Each row is shifted at random along 6 fixed directions that mean nothing.
Known rows, with every way that one mark hangs from another
mosenak(safit(rasi(zuzu(ruget(mutisu)))) safuvuv): [ -24 -187   42   20  158    4    8  -22   96 -230    9   36 -183   55
  178  -84  -14  -39 -241    2 -144  139  178  -72  -85  -59 -118  -24
   22  -40  -71  107   44   77  -84  -16   95 -207  -27 -122  -11  -26
   51 -238   49  -95  142  -17  -23]
dadib(ruget(mosenak(luved safit(rasi safuvuv(mepoz(desap)))))): [ 107 -114   -5  -44  213  -31   77  -88   92  -51   97  -26  -50   41
  144  -12  -14 -261 -177   83 -121  -83   -4   41  -14   46  -99   97
   69 -197   11  -43  -32   65 -127    6   97  -76   84   -5  196  166
   64  -83   73  115   57  -63  -88]
mosenak(luved safit(mepoz)): [ -46 -198  200 -163  114   40    9  103   90  -59    1  161 -421  113
   58   59  -98  -82 -140  111 -241  -28  187 -208 -133  -38 -296  -29
   51   57 -137  -44    2  120   46 -158  249   89   60  319   -6  155
   18 -220 -131   95  -13 -247  -33]
rasi(zuzu(peva ruget)): [-159 -141  109   -7  139   34  118  -24   95 -265  -51  203 -512   95
  228  -74  -63   48   21   81  -61  129  105 -298 -305  -22  -45 -169
   60   27  207   88  -55  133   55 -167  149   27   16  121 -199 -141
  163 -285  169  -60   26   15   86]
fefo(dadib(zuzu(ruget))): [-142  -66   15   32  190  135  198  126   32 -355 -119    4 -462  122
  278 -104    7  155  197   35  101  229   78 -207 -176  -62   20 -122
  -56   58  314  181  -61   98   -9  -74   50  123   98   35 -235  -99
  158 -217  177 -188  -15   22  -64]
rasi(ruget zuzu(dadib)): [  21 -186  129 -218  232 -125   62  -36  178  -58   72    4 -251  135
  233   78  -56  -37 -119  -73 -210  -64  203    1  163 -242 -143 -167
  101   71  121   -2  -20  196   40  -90  183   74  173   99   35  -16
    1 -148   23  219  208  170  -92]
mutisu(ruget(fefo mosenak(safit))): [-101  -52  -34  154  140  128  204  159  -58  -72 -154  -34 -114  173
  207  -81  144  100  154  -11   14   80   57 -103 -112  133  -48   23
  -33   84  103  -37  -36   40    1 -102   82  -60    9   85   25  230
  209 -126  252    6 -177 -116 -145]
desap(mepoz(fefo(dadib(ruget(mutisu) zuzu(safuvuv))))): [ 128  140  -72 -285  319  181   50  -63  170 -304  100  192 -188  -42
  -28  231   19 -164 -142   71  -10  121   16  133    6   40  -14  185
  176   86   14 -263   15  199  -59   99  -95   83  251  -65  -95   17
    0   -2 -264  -93   98  200  236]
peva(desap mepoz(fefo(dadib)) safit): [ -57   12  -65   84  156  -14 -125  -64   82   11  -45   53  129 -157
  -41   58  214 -142  -45  -19  -31   24   51  182   33  136 -234  138
   53   82   40   67  280  154   96   35   80  -14   94   94  147   49
  110   50  -68  169  143  285  -45]
luved(peva(mepoz(desap(fefo))) safuvuv(safit(rasi))): [  71 -104  -94 -193  232   54  -48  129  202 -131   15  -32 -285  -34
 -125   48   25  -89 -242  100  -57  188    4   83 -148  -55 -181   97
  -49  -75 -153   80  118   33  -67   61   12   79   67   24 -199 -193
   39  -92 -180 -201  223   -5   -5]
desap(fefo(dadib) mepoz): [ -57  -65   30  -90  190   17 -114  -86  128 -305   31  105 -156  -51
   -2   12  128  -10  -54   30   57  123  121  -37  -20  -32 -158   75
   57  133    6   71  170  201  -21  -24   17   34   14   -7  -23  -43
   55  -76 -198   29  186  210   21]
fefo(dadib(ruget(mosenak mutisu) zuzu(peva(desap safit)))): [-121  -24  198 -105  165  164  224  -20  175 -352   20  253 -134   30
  109   81 -173   17   55   21  -62   74  206 -121  -47  -38  -17  -40
   99  214  143  191   56  187   20  -46   67  -55   85  -12 -123  -47
  104 -163  -92  -85   -4  181   67]
desap(fefo(dadib(zuzu(safuvuv))) mepoz): [   2   67   53 -211  206  143  -58  -61  172 -337   30  223 -282  -91
 -134  111   33  -58 -184   74   -3  214  126   -8  -77   -2 -204   95
  114  213 -162  -64  149  218   18   35  -44   10  106  -49 -179  -50
  -26 -114 -399 -111  208  116  228]
mosenak(luved(peva(mepoz)) safit safuvuv(rasi)): [  58 -230  -59  -38  246  -60 -106   89  180  -83   17 -168 -189   71
  126   28  -11 -105 -207   37 -213   95  102  -79  -22  -58 -158   11
  -73 -116 -117   85   28   36  -43  -16  142  -60   63   29   85   67
   77 -152   47   -3  180 -157 -150]
fefo(dadib(ruget(mosenak) zuzu(peva(desap) safuvuv(safit)))): [ -51  203 -197   92  250  103  238  -23  111 -205  -77  -61  114  -46
   95  -84   98   84  145  -81  120  250   20  187   98   13   62   -4
   -4   76  126  156   77   54  -52  190 -136 -211  145 -367  -46 -134
  125  -35   90 -239  117   95  -40]
dadib(zuzu(peva ruget(fefo mosenak(safuvuv(rasi)) mutisu))): [ -44  -27   41  -25  173  164  243   53   88 -260    6  139 -125  129
  149  -45 -101  113 -138  -27  -98  215  216  -69  -22  -30  -52  -58
   91  150  -53   45  -22  109  -20   45   23 -244   35 -226  -75   81
   39 -186  -24 -211   61  -61   85]
rasi(ruget(mosenak(luved mutisu safuvuv)) safit(mepoz)): [   1 -330   37 -114  202   40  102   79  112 -165   55  -60 -343  101
  210  -50    1  -95 -104  141 -169   41  116 -155 -164  -67 -101   74
    6 -153  -23   57 -134    7  -61  -65  164   63  226  -31  -75  116
   96 -338  158  -89   -5  -38  -75]
dadib(ruget(fefo mosenak mutisu) zuzu(peva(mepoz))): [ -17   63   12 -119  260   79  297   42  145 -133   38   45   41  116
  182  127  -57   76   84  -70  -21   22  122  104  218  -98   70  -41
  108  170  190  -14  -24  150  -22   13   24 -118  160  -16   59  105
   65   -7   29    5   -1  113  -48]
mosenak(safit(safuvuv(mepoz))): [  -3 -130   15   32  148  -48  -28  -42   88  -15  -31   28 -105   45
   65  -73   22 -123 -123   19  -95   -1   53   17  -51   79 -187  -14
   53  -38  -33   19   69   83  -29  -54  100 -134   19  136  134  148
   93 -129   33   71   81  -79  -59]
dadib(ruget(fefo mosenak mutisu)): [  45  222 -160  -71  205  280  249  158  -77   14  -87  107   -4  126
    1  158  204   36   10  -26  -26  138   46  154   17  178  -11  152
   61  192 -143 -315    2   68    1  118  -67  -91  184  -87  -37  157
   55  -29  -55 -177 -125  -14   42]
ruget(fefo(dadib(zuzu(peva safuvuv(rasi))))): [  68  147   37 -245  253   69  221   35  169  -59   29   43 -102   59
  -36  108 -109  -27 -139  -97 -182  118  181  195  221 -135 -192  -39
  111  222 -168 -108   41  149   25  103   86 -100  173 -104  -53   87
 -116  -19 -291   -3  190  -22   74]
dadib(zuzu(peva(mepoz(desap)) safuvuv(rasi))): [-109  -59   60  -11  174   22  168   -1  172 -183  -25  134 -306   16
  121  -49  -84  -32   -8  104  -22  112   22 -116 -196  -11  -78 -107
   68   29  202  138  -20  128   83 -100  108   45   52  131 -159  -59
  132 -142   70  -21   86   -7   73]
mutisu(ruget(fefo(dadib) mosenak(luved))): [ -68   36   40   75  135  195  187  171 -103  -10 -123   47 -179  176
  186   44  167  -29  137    7 -109  -45   78 -154 -110  211 -160   52
   54  143   36 -209  -65   86   81 -107  178   55  104  138   65  367
  145  -72  138  171 -233  -15  -61]
ruget(fefo(dadib) mosenak(mutisu safit safuvuv(mepoz))): [  42  -72  -32  -34  209  213  126  112  -11  -85  -52    3 -213  149
  139   -2   38 -102  -28   68  -95  128   75   -7 -151  151 -105  166
    8  -45  -70 -186  -24  -12  -73   -6   78   -6  152  -52  -10  255
   89 -182   47  -69  -53 -159  -22]
zuzu(dadib peva(desap mepoz safit) ruget): [-111    8   22    4  164  -86   10  -28  153  -33  -37   85 -176  -35
  206   94  -40   28  -34  -18  -80   85  112 -106  -44  -32  -94 -104
   77  100  186  112  129  175  139  -64  166    3  125  154   -8 -148
  117 -125   91   78  153   74  -21]
luved(peva(desap(fefo) mepoz)): [ -38 -204  143 -184  155   13 -241 -150  276 -272   95  280 -274  -95
 -130  105  -36  -87 -217   96 -115   13  183 -107 -121   -2 -250   42
  114  105  -62  168  246  202   37 -114   76  -13  -40  247  -15  -61
   70 -156 -272   58  247   76  124]
zuzu(dadib(ruget) peva(desap safit(mepoz)) safuvuv(rasi)): [ -60    0  143  -50  126 -134   51 -126  248  -42   49  146   -6  -47
   43  -37 -185  -27 -116  -63 -135   75  227  101  131 -131 -230 -134
  146  131  -15  258  170  177   61   33  170 -190   65  -10   53  -72
    7 -133  -95   34  221   66  -26]
dadib(ruget(fefo mutisu) zuzu(peva)): [  40  226  -45 -198  243  206  298  158   56  -12  -32   41 -127  144
   76  188  -29   84   12  -86  -78   87  102  163  157  -36  -27  -39
   89  230  -40 -240  -49  117   29   76   27  -47  195   21  -59  115
  -17    3 -126  -86  -26   27   38]
fefo(dadib(ruget(mosenak(luved(peva) mutisu safit)))): [ -34  -20   23 -137  196  239  233  376   -8  -14 -119 -116 -348  252
  148   80    4   91  104   26 -125  114  152 -112  -41  -49 -116   66
 -119  103 -113  -76  -86  -17  -19   12  177  173  208   18 -163  105
   80 -158  -14 -152 -125 -217 -213]
fefo(dadib(ruget zuzu(peva safuvuv(safit(mepoz(desap)))))): [ -56  213  -82  127  162  100  179  -35   41  -64  -88  126  -56  -65
   89  -98   94 -102   69  -17   47  112  -47  179  -59  184 -125  -26
  149   23  161   12   35   90   33   81    1 -107   74  -65   37   39
  121   -1   65   -3  -13  107   45]
ruget(fefo(dadib) mosenak(mutisu safit safuvuv)): [ 117  -94  -61  -97  297  102   25  -80   67 -182   43   26  -59   60
  108   98   96 -175 -123    4 -180   49  108   48   43  113  -81  214
   82  -22  -84 -190   -9   87  -75   23   63 -106  120 -106  164  261
   49 -101  -56   70   46  -40  -14]
zuzu(dadib peva(safit) ruget(fefo mosenak) safuvuv): [  30   47   45 -153  258 -114  133 -160  199  -45   81  166  -13   32
  144  144 -118  -46 -176 -110 -218   47  167  -13  226  -88  -76  -21
  235  181   30  -66    8  258   51   16  143 -195  168  -32  146   17
    3  -65  -68  159  161   -3   27]
mutisu(ruget(fefo mosenak)): [ 168  -33 -206 -160  321  128    5 -113  116 -328   55   42 -136  -20
  -47  106  157  -48  -90   51  -30  149   38   43  -46   79   41  198
   55   -6 -103 -169  -12   80 -128   87 -149 -160  155 -174  -12  115
   66 -106  -53 -225  130  -20  147]
safit(mepoz(desap) safuvuv(rasi(ruget zuzu))): [ -60 -245   28  178   67  -25    5 -136   51 -156   -4   62 -160  -55
  106 -291  143 -133 -116   69  -29   86   53   79 -222   75 -234  -69
   76 -165   75  273   88   37  -27  -17   56 -152  -45  -98   -2  -17
  140 -207  208  -39  128  244   -3]
mepoz(desap fefo(dadib(ruget(mutisu)))): [ -21   79  -23  -48  184   92   44   18   13  -62   11   73   92   12
  -27  -23  162   22  -22  -80   29    8  132  278  201   -6 -177  120
   84  169   28   -3  151  157  -20  113    9   -5   47  -48  118  112
   34  120 -179   62  112  179 -103]
luved(peva(desap mepoz) safuvuv(rasi(ruget) zuzu)): [  34 -261   94  -79  168 -141 -119  -27  257   29   65   92    0   34
   61   64   13 -182 -241  -56 -280 -109  178   34   85  -12 -310 -142
  109   28  -19  166  153  159   80  -87  199  -27   47  262  136   94
   98 -105  -10  280  247  210  -53]
peva(desap mepoz(fefo(dadib)) safit(rasi(ruget))): [ -93 -108  115   24   69   15  -29   37   66   24  -26   74  -34  -97
   15   22   87 -148 -119   18 -102  -21  143   68  -73   60 -330   68
   41   76    2  113  257  127  124  -34  206   87   87  148    2   50
   75  -75  -59  178   87  305  -22]
mepoz(desap fefo(dadib(zuzu(ruget(mosenak(safit)) safuvuv)))): [-103 -136 -112  207  231   76   47 -201   80 -554    0   87 -175  -94
  218 -283  103   27   42   70  198  305   -5  -92 -174   68   81  102
   42 -125  390  307   24  114 -143   37 -150 -116  -24 -261  -24 -141
  257 -124  230 -187  123   46  -10]
mepoz(desap fefo(dadib(ruget(mosenak(luved) mutisu)))): [  53    4 -110 -109  286  140   96  -26   36 -231   93   27  -27   30
   99   50  144  -68    2   43   11   29   33   93   75    6   15  217
   63  -21  120  -79  -14  117 -119  103  -44   74  168 -162   78   63
   93   57  -18  -16   52  139  -69]
rasi(ruget safit(safuvuv(mepoz)) zuzu(dadib)): [ -67 -200  138   99   74  -77   37  -97   99  -38  -11   97 -240   43
  215 -167  -29 -178 -189    9 -126   32   98   15 -190   77 -192 -160
  153  -89  116   97   33   90   20  -97  129 -115   80   27   10   11
  127 -297  231  107   89  188   29]
desap(fefo(dadib(ruget zuzu(peva safuvuv))) mepoz): [-160  136   96  -50  180  105  188   60  117 -259  -55   88 -285   45
  151  -13  -48  101  132   14  129  179   77  -77  -56  -71  -63  -84
   52  203  198   65   41  187   48  -47   67   94   74   16 -196  -90
  104  -91  -50  -29   14  181   26]
safit(mepoz(desap(fefo(dadib))) rasi): [-154 -100  121    2   78   55  112   68   20 -166  -39   41 -298   12
   97 -170   56   20   60   79   85   60   78  -22 -126  -83 -240    7
   -8    9  142  237  121   82  -35  -82  158  146  -45  110 -110  -36
   66  -96  -10   33   21  117 -140]
safit(safuvuv(mepoz zuzu(dadib ruget))): [ -27   59  -21  110   53   88    9   19  -29   14 -116  194 -243   38
   66  -92   64  -31 -183   11  -53  199   93  -14 -219  198 -251 -106
  103   38 -121  -73  113   71   32   41   45 -145   85  -14  -72   56
   82 -203   35 -136  123  -71  124]
safuvuv(mepoz(desap) safit zuzu(dadib peva ruget(fefo))): [  71  -34  -14  -67  209  -93   80 -151  185  -54  114   96  -45   62
  198  -67 -133  -58 -158  -91  -80   91  107  132  108  -84 -107 -128
  195  -57  143   19   44  139 -106   40   72 -106  101  -73  121  -25
   39  -57   53  119  323  -22   -4]
mepoz(desap(fefo(dadib(ruget(mutisu) zuzu(safuvuv(rasi)))))): [ -10  112  -63   50  235  102  117 -108  113 -295   38   69   87  -25
  106  -69   96  -65   19  -39  106  133   28  185   80   44  -10   61
  125   63  181  105   52  159  -89  102  -75  -83   69 -214   21  -19
  117   19  -10  -18  117  316   -8]
mepoz(desap fefo(dadib(ruget))): [ -97  169  -32   -2  125  166  157  238 -100   88 -140  -18  -98   75
  -42  -68  193  134   78  -53   86  115  105  259   70   -5 -251   68
  -57  210  -23  -44  155   88   70  104   59  145   72   11  -72   76
   35   71 -144  -36   29   31 -158]

Rows
[-169   49  -17  145   25   44  -12   95  -53   96 -131   43   12  -35
  -67 -184  274  134    5  -43   90   83  104  171   48   37 -359   10
   17  194  -91  155  236  105   82   34   69  -77  -75   76   74   80
   65   23 -110   35   87   74 -165]
safit(mepoz(desap(fefo)))
[  27   -1 -142  -25  217   -7   46  -94  115 -168   90   31  113   22
  168  -79   94   77 -113  -59  103  160   86  137  159 -114   -7   35
  107    0  114   99  104  127 -189  133 -111 -117  138 -280   59 -109
   81  -13   44  -81  329  136  -85]
safuvuv(mepoz(desap(fefo)) zuzu(dadib ruget(mosenak mutisu)))
[ -78 -176    4   93  180 -115   60  -14  204 -175    1   85    5   34
  223  -47  -54  -53  -72  -15 -107  140   97 -129  -83   -9  -32 -141
   67  -18  150  249   26  129  -11  -47  145 -134   74   20  -36 -101
  205 -168  215  -27  142  211  -35]
luved(safuvuv(rasi zuzu(peva(mepoz safit) ruget(mutisu))))
[ -70   45  -91  180  182   91  239   17   55 -202 -100  -54  -67   26
  155 -177   88  -34   65  -49   56  289   10  132  -66   98  -21  -24
   29   13  140  148   -2   47  -46   55  -14 -143   94 -187  -86   -3
  133 -154  188 -123    2  103  -38]
ruget(fefo(dadib(zuzu(safuvuv(rasi(safit))))))
[ -17  -11  -18   40  175 -139   46 -197  208  -51   54  127 -123  -12
  279  -50 -126 -163 -121   -8  -94    5    4  -85  -79   55  -61 -128
  211 -118  244   57   13  127   -2  -52  143 -108   91   53  114  -86
  116 -146  216  155  155   13   61]
zuzu(dadib peva(desap) ruget safuvuv(mepoz safit(rasi)))
[ -58    5   41  -50  127  194  276  171  -31 -155  -42   65 -161   79
  103  -59   33   13   17   72   33  114   97   64  -87  -18  -92  121
  -17   15   21   69   53    7 -119   44   33   24   51  -90 -123   15
   49 -110  -12 -182  -89  -74 -112]
fefo(dadib(ruget(mosenak(safit(mepoz(desap) rasi)) mutisu)))
[ -21  -68  -10    7  124  107  -59  143    9    3  -95  -28 -154   85
    0    0  179   51   -5   -1 -138   -8  176  -88  -27   87 -273   29
    9  163 -243  -80   -8   63   83   -9  172  -50  111   92   44  318
   77 -110  -77  -18   23  -52  -51]
mosenak(luved mutisu(ruget))
[  -3    2   80 -210  223  106  240  112   40  -44  -15   78 -159  171
   67  132   24   -2   23  -29 -131   -6  153   29  117  -65 -132   55
   53  198   -5 -139   13  150   17  -45  135   86  148   93   -5  163
  -12  -55 -128  112  -24  -39  -77]
ruget(fefo(dadib) mosenak)
[ -19  -11  -25    6  241  165  278  172   49 -158  -91  -81  -85  177
  213  -24   24    8  145  -18   -6  115   93   59   16    6  -14    9
  -36   43  108   14  -88   48  -39   47   76   26  191 -168  -55  144
  111 -144   90 -112  -60   62 -140]
fefo(dadib(ruget(mosenak(mutisu safuvuv(safit))) zuzu))
[ -49   -7  -54    2  155 -103  208   58  122   45  -26    9   89   36
   46 -111   71   12 -130  -51  -58  125  121  173  134 -105 -148   16
   67   76  -77  143   65   90  -41   90   66 -180  151 -162   13  -10
   12 -150   19  -80  120  -82 -120]
zuzu(ruget(mosenak) safuvuv(rasi(safit(mepoz))))
[  36 -211  -34  -19  158  -46   72  -36  127  -22   75    2  -60    3
   90 -149   73 -189 -155   42  -70   29   28  246  -66  -58 -210   15
   84 -193   90   78   52   57  -72   30   78   71  113  -94   14  -44
   77  -88  109   81  188  244  -55]
safuvuv(rasi(ruget zuzu) safit(mepoz(desap fefo)))
[ -89   -8   53   74   98  211  160  138  -90  -20 -105  100 -193  128
   67 -129   98    6   11   43   -3  111   90   22 -156  151 -226   70
   18   93    0  -32   84   48   29  -29   73    2    5   24  -18  226
   88 -105   14   -6  -49 -112  -48]
ruget(fefo(dadib) mosenak(safuvuv(mepoz(desap))))
[-167   76  172  -34   34   58  194  201  -11  157 -155  200 -288  176
  106   30  -46  120  -50  -60 -168   53  212 -120  -49   -5 -313 -241
   65  293  -93  -88   63  151  197 -104  265   47   41  239 -108   90
   34 -125  -79  112   14 -102  -20]
safuvuv(zuzu(dadib peva))
[ -98   51   25  163   91  118  160  164  -71   61 -128   15   27  138
  172  -42  124  116  -38 -126 -115  105  201  -19  137   81 -228  -56
   50  242  -96  -37   35  128   92   17  119 -200   38   -3  180  264
   69  -68   12   90  -49 -147 -153]
dadib(zuzu(ruget(fefo mosenak(luved safit))))
[ -10 -218   15  -79  207   35   50  -72  133 -252   43   29  -30   74
   18  -82   63  109   15  -34  -42  108  226   18  144 -105  -91   54
   38  123  -54  179   37  110  -77   26   46 -183   51 -108   63  125
   52 -137  -85 -112  149   -7  -98]
ruget(fefo mosenak(mutisu))
[   9 -245   97  -79  185  -78  -74 -328  281 -361  179  332 -264 -110
   86   -2 -166 -263 -269  172 -123   34   73 -129 -310   56 -108  -20
  185 -206  172  121  121  167  -51 -110  110  -18   24   75  -53 -105
  144 -219   50   59  264  144  265]
safit(safuvuv(rasi zuzu(peva(desap mepoz(fefo)) ruget)))
[ -22 -176   69 -125  263   22   92  -83  133 -402   61   67 -367  107
  223  -38  -67   39   73   11  -10  126  145 -136  -30 -128   14  -24
   52    9  269  133  -22  155  -98  -87   84   57   75   42  -64  -42
   90 -188   74  -23   97   12  -42]
zuzu(ruget(fefo(dadib)))
[ -77   64  -33  -10  183 -105  132   38  134   60  -68  -29  -33   77
  113  -57  -25  105  -29 -127  -86  112  123   55  173 -117 -139 -151
   62  159   -2   69   39  127   63   44  124 -140   92  -52   40  -57
   39  -49    8   20  166  -82 -123]
zuzu(dadib peva safuvuv(safit))
